Below are the code and all the weights of a small trained network. Each question names an input and a class and asks about switching units off, where a switched-off unit gives its printed mean instead of its output.

import numpy as np


def w(rows, s, z=0):
    codes = np.array(rows[::2]) - 128.0
    scale = np.full(codes.shape[1], s)
    scale[-1] = z or s
    return codes * scale


def f(y):
    return y / 2 * (1 + np.tanh(0.7978845608 * (y + 0.044715 * y**3)))


def log_softmax(a):
    a = a - a.max(-1, keepdims=True)
    return a - np.log(np.exp(a).sum(-1, keepdims=True))


def net(x, mask):
    res = np.array(x, float).reshape(1, 2) / 4 @ E
    y = f(res @ A[0][:, :-1].T + A[0][:, -1])
    res = res + np.where(mask, y, B[0][:, -1]) @ B[0][:, :-1]
    return log_softmax(res[-1] @ U[:, :-1].T + U[:, -1])


A, B = {}, {}
E = w([
[179,63,21,183,50,50,48,183],'x0',
[164,174,161,71,93,101,8,2],'x1',
],0.0087)
A[0] = w([
[86,167,177,96,152,135,141,96,162],'N0',
[12,150,125,134,189,198,190,142,228],'N1',
[140,178,160,89,129,114,81,41,221],'N2',
[5,115,126,149,175,169,193,152,166],'N3',
[194,156,103,129,87,108,75,111,188],'N4',
[122,154,178,113,150,135,152,141,144],'N5',
[90,182,195,104,141,162,138,86,176],'N6',
[139,86,91,202,119,104,112,167,254],'N7',
[160,116,74,139,111,109,120,133,119],'N8',
[80,146,175,111,150,167,169,135,129],'N9',
[115,99,88,157,157,134,161,186,159],'N10',
[92,176,200,75,152,166,131,102,197],'N11',
[121,127,96,132,153,128,151,148,141],'N12',
[157,130,147,111,110,101,73,78,142],'N13',
],0.014,0.0055)
B[0] = w([
[144,127,178,32,140,75,41,88,198],'N0',
[1,78,138,95,205,209,137,102,253],'N1',
[153,144,83,68,229,198,179,139,217],'N2',
[80,115,105,129,231,209,120,92,231],'N3',
[152,127,38,167,138,131,192,175,201],'N4',
[101,105,157,69,108,146,80,88,176],'N5',
[152,130,181,40,131,67,81,119,216],'N6',
[152,84,10,246,67,103,181,183,224],'N7',
[101,55,96,225,87,90,91,216,175],'N8',
[28,74,185,98,62,146,97,83,202],'N9',
[115,135,93,152,124,173,183,116,196],'N10',
[144,144,178,39,162,72,31,71,225],'N11',
[86,147,82,141,141,157,119,116,153],'N12',
[129,177,92,135,180,152,212,175,186],'N13',
],0.0083,0.017)
U = w([
[100,103,111,113,137,121,106,149,140],'0',
[71,117,248,51,145,144,69,78,109],'1',
[122,157,227,150,79,108,129,160,3],'2',
[90,138,68,152,181,230,204,163,237],'3',
[242,216,135,54,176,92,123,135,203],'4',
[133,147,185,148,82,49,130,124,2],'5',
[157,106,72,187,8,1,137,185,168],'6',
[117,153,199,129,54,110,73,178,11],'7',
],0.0075,0.0023)

Each question gives the input, the list of numbers given to net, and the class t.
The units are the neurons (one row each of A and B). Each row of codes is followed by its name. A weight is (code - 128) times the scale printed after its matrix; where a second scale follows, it is the last column's (A, B and U).
mask holds one flag per neuron, in row order. A switched-off neuron (its flag False) gives its mean, the last column of its row in B, instead of its output. The means were averaged over made-up inputs and are rounded, as every weight is.
A unit's drop is (log p(t) with every unit on - log p(t) with that unit switched off) / (log p(t) with every unit on - log p(t) with every unit switched off).
The circuit of an input: a set's keep is (log p(t) with only the set's units on - log p(t) with every unit switched off) / (log p(t) with every unit on - log p(t) with every unit switched off). Starting from the 12 units with the biggest drops (on a tie, the unit counted first), units are removed one at a time, each time the one whose removal leaves the highest keep (on an exact tie, the one counted first), for as long as the keep stays at least 0.8.
units of the circuit, in order: the units of the circuit, biggest drop first
most important unit: the unit with the biggest drop
k most important neurons: the k neurons with the biggest drops, biggest first
drop of u: that unit's drop, to one decimal
input [3,1], class 6: units of the circuit, in order	[N1; N3]
input [-5,7], class 4: units of the circuit, in order	[N2; N1]
input [1,6], class 4: 3 most important neurons	[N1; N7; N3]
input [4,3], class 6: most important unit	N1
input [-1,3], class 4: units of the circuit, in order	[N1; N9]
input [7,8], class 3: 2 most important neurons	[N2; N13]
input [8,6], class 6: 3 most important neurons	[N1; N3; N8]
input [5,6], class 3: drop of N2	0.4
input [6,8], class 3: drop of N2	0.3
input [0,3], class 4: drop of N1	0.3
